Below is a small trained network, with its code and all its weights. Each question gives an input and a target symbol and asks what happens when units are switched off, that is, made to give their printed mean instead of their output.

import numpy as np


def w(rows, s, z=0):
    codes = np.array(rows[::2]) - 128.0
    scale = np.full(codes.shape[1], s)
    scale[-1] = z or s
    return codes * scale


def f(y):
    return y / 2 * (1 + np.tanh(0.7978845608 * (y + 0.044715 * y**3)))


def softmax(a):
    e = np.exp(a - a.max(-1, keepdims=True))
    return e / e.sum(-1, keepdims=True)


def log_softmax(a):
    a = a - a.max(-1, keepdims=True)
    return a - np.log(np.exp(a).sum(-1, keepdims=True))


def net(x, mask):
    ids = ['ελμπτφψω'.index(c) for c in x.split()]
    T = len(ids)
    res = E[ids] + P[:T]
    r = res
    for j in range(3):
        rows = slice(3 * j, 3 * j + 3)
        q, k, v = (r @ M[0][rows].T for M in (Q, K, V))
        z = softmax(np.where(np.tri(T) > 0, q @ k.T / 3**0.5, -1e9)) @ v
        o = O[0][rows]
        res = res + np.where(mask[j], z, o[:, -1]) @ o[:, :-1]
    y = f(res @ A[0][:, :-1].T + A[0][:, -1])
    res = res + np.where(mask[3:27], y, B[0][:, -1]) @ B[0][:, :-1]
    return log_softmax(res[-1] @ U[:, :-1].T + U[:, -1])


Q, K, V, O, A, B = {}, {}, {}, {}, {}, {}
E = w([
[154,30,121,107,197,47],'ε',
[110,137,114,91,157,132],'λ',
[151,101,153,72,148,60],'μ',
[151,118,95,120,155,134],'π',
[153,163,115,78,127,151],'τ',
[178,77,133,88,148,84],'φ',
[120,196,96,96,141,183],'ψ',
[7,85,195,116,228,150],'ω',
],0.019)
P = w([
[93,109,131,168,50,130],'0',
[107,180,116,139,103,51],'1',
[122,191,131,62,98,91],'2',
[104,87,117,64,66,131],'3',
[116,79,115,173,111,245],'4',
[166,176,216,191,171,160],'5',
[158,186,201,39,144,84],'6',
[48,209,81,122,173,100],'7',
[171,113,47,156,167,174],'8',
[250,137,223,109,180,149],'9',
[134,112,155,84,175,175],'10',
],0.015)
Q[0] = w([
[145,100,105,151,198,99],'h1',
[91,69,163,118,162,156],'h1',
[133,129,137,113,214,69],'h1',
[154,165,129,185,109,52],'h2',
[200,157,85,119,149,138],'h2',
[115,148,181,130,195,157],'h2',
[42,106,55,50,49,79],'h3',
[97,129,78,148,169,122],'h3',
[95,250,205,75,149,7],'h3',
],0.013)
K[0] = w([
[94,121,132,157,197,149],'h1',
[24,139,148,201,114,91],'h1',
[47,52,158,92,177,166],'h1',
[243,132,153,88,92,151],'h2',
[133,139,236,158,157,157],'h2',
[86,143,105,48,169,127],'h2',
[99,61,113,217,7,152],'h3',
[158,140,119,205,200,173],'h3',
[108,76,102,46,130,179],'h3',
],0.012)
V[0] = w([
[115,122,190,139,107,143],'h1',
[74,120,176,76,153,120],'h1',
[157,127,81,158,65,91],'h1',
[98,183,118,126,144,166],'h2',
[189,115,82,146,113,139],'h2',
[63,89,139,164,152,110],'h2',
[140,211,91,136,90,185],'h3',
[42,155,163,86,132,127],'h3',
[4,118,98,177,198,149],'h3',
],0.013)
O[0] = w([
[152,95,49,161,176,179,121],'h1',
[113,102,95,197,115,124,228],'h1',
[120,160,122,64,145,101,36],'h1',
[194,59,147,86,69,147,235],'h2',
[68,166,148,5,200,207,1],'h2',
[188,124,182,190,128,117,163],'h2',
[177,13,108,1,104,135,213],'h3',
[210,102,36,164,23,77,228],'h3',
[208,86,224,182,76,104,123],'h3',
],0.0092,0.0073)
A[0] = w([
[116,137,129,79,173,32,219],'n1',
[76,107,253,173,182,203,152],'n2',
[128,151,150,66,154,233,193],'n3',
[152,168,203,70,250,178,253],'n4',
[186,152,63,167,192,134,246],'n5',
[183,176,31,111,171,160,108],'n6',
[130,24,180,159,199,134,190],'n7',
[74,73,75,149,106,96,217],'n8',
[135,150,156,164,108,136,93],'n9',
[162,127,113,215,146,115,42],'n10',
[92,178,66,130,70,110,111],'n11',
[89,83,81,127,179,97,91],'n12',
[92,201,89,110,181,132,122],'n13',
[139,71,111,224,33,75,202],'n14',
[185,136,140,123,192,182,208],'n15',
[56,138,58,51,156,154,92],'n16',
[188,157,158,201,107,118,61],'n17',
[44,176,119,111,162,157,78],'n18',
[53,96,194,122,93,104,179],'n19',
[149,207,208,89,105,177,138],'n20',
[15,108,139,2,229,196,64],'n21',
[89,83,104,174,121,194,149],'n22',
[176,139,219,127,81,91,143],'n23',
[139,118,137,109,62,87,50],'n24',
],0.0084,0.0064)
B[0] = w([
[127,103,147,135,78,169,148],'n1',
[152,125,117,133,102,93,139],'n2',
[114,91,180,121,139,107,159],'n3',
[108,104,254,128,127,131,144],'n4',
[38,158,136,115,109,111,170],'n5',
[128,111,116,146,117,130,153],'n6',
[135,152,132,81,107,137,160],'n7',
[127,163,96,146,135,133,166],'n8',
[145,107,128,131,130,125,146],'n9',
[140,73,149,84,142,116,183],'n10',
[167,102,77,178,139,115,139],'n11',
[118,156,101,97,177,135,133],'n12',
[105,91,117,152,128,135,145],'n13',
[139,171,124,115,139,144,254],'n14',
[124,189,155,132,94,86,140],'n15',
[131,109,80,116,178,103,162],'n16',
[100,100,110,94,163,134,190],'n17',
[64,68,128,137,123,179,141],'n18',
[154,151,142,150,87,122,131],'n19',
[148,132,151,149,118,58,134],'n20',
[202,233,122,119,150,165,158],'n21',
[154,158,151,123,106,114,150],'n22',
[126,150,98,140,137,148,170],'n23',
[121,108,130,173,133,170,160],'n24',
],0.0099,0.03)
U = w([
[88,95,181,161,90,95,156],'ε',
[165,253,113,177,1,117,194],'λ',
[86,130,55,169,94,121,138],'μ',
[150,174,241,76,122,100,101],'π',
[154,207,85,73,183,90,138],'τ',
[77,133,150,121,162,217,72],'φ',
[122,40,146,81,54,97,143],'ψ',
[146,65,148,158,193,149,3],'ω',
],0.0072,0.0052)

Each question gives the input, a string of symbols that net reads in full, and the target symbol t.
The units are the heads (3 rows each of Q, K, V and O) and the neurons (one row each of A and B). Each row of codes is followed by its name. A weight is (code - 128) times the scale printed after its matrix; where a second scale follows, it is the last column's (O, A, B and U).
mask holds one flag per unit, heads first, then neurons. A switched-off unit (its flag False) gives its mean, the last column of its rows in O or B, instead of its output. The means were averaged over made-up inputs and are rounded, as every weight is.
A unit's drop is (log p(t) with every unit on - log p(t) with that unit switched off) / (log p(t) with every unit on - log p(t) with every unit switched off).
The circuit of an input: a set's keep is (log p(t) with only the set's units on - log p(t) with every unit switched off) / (log p(t) with every unit on - log p(t) with every unit switched off). Starting from the 12 units with the biggest drops (on a tie, the unit counted first), units are removed one at a time, each time the one whose removal leaves the highest keep (on an exact tie, the one counted first), for as long as the keep stays at least 0.8.
circuit, biggest first: the units of the circuit, biggest drop first
most important unit: the unit with the biggest drop
k most important neurons: the k neurons with the biggest drops, biggest first
heads that matter: for each layer, one digit per head in row order, 1 if its drop is at least 0.15 and else 0, layers parted by /
input λ ω ψ ψ ω μ ψ ψ, target ω: heads that matter -> 011
input π ψ ψ τ π λ ε λ ψ τ π, target λ: heads that matter -> 000
input ψ λ π μ τ π, target π: most important unit -> h2
input π μ φ τ π τ λ ψ ψ, target τ: circuit, biggest first -> (h3, h2, n21)
input τ ω π τ, target λ: heads that matter -> 010
input τ π ψ ψ, target τ: 2 most important neurons -> (n21, n16)
input μ π ψ π ψ ω, target λ: heads that matter -> 100
input ψ ψ τ τ τ ω μ, target μ: circuit, biggest first -> (h1, h3)
input ψ ω λ, target λ: heads that matter -> 010
input π π ψ λ, target π: circuit, biggest first -> (h3, h2, h1, n4)
input τ ψ ψ φ, target τ: heads that matter -> 011
input π ε ψ, target π: circuit, biggest first -> (h3, h2, n4, h1)
input τ ε ψ λ ψ ψ φ ε τ τ, target φ: circuit, biggest first -> (h3, h2, n18)
input τ ψ π, target τ: most important unit -> h2
input ε ψ τ, target ε: heads that matter -> 011
input ψ ω φ π, target λ: heads that matter -> 010
input τ ψ π ψ ε ψ ω φ, target λ: heads that matter -> 100
input ω ω π μ ψ τ π, target μ: circuit, biggest first -> (h3, h1)
input φ τ ψ λ ψ τ τ ψ ψ μ ψ, target ψ: 3 most important neurons -> (n14, n3, n23)
input ψ ψ ψ τ ψ τ, target ψ: circuit, biggest first -> (h3)
input π φ λ τ, target π: circuit, biggest first -> (h3, h2, n4, h1)
input τ τ τ, target τ: circuit, biggest first -> (h2, h3)
input τ μ μ ψ ψ ψ, target μ: heads that matter -> 001
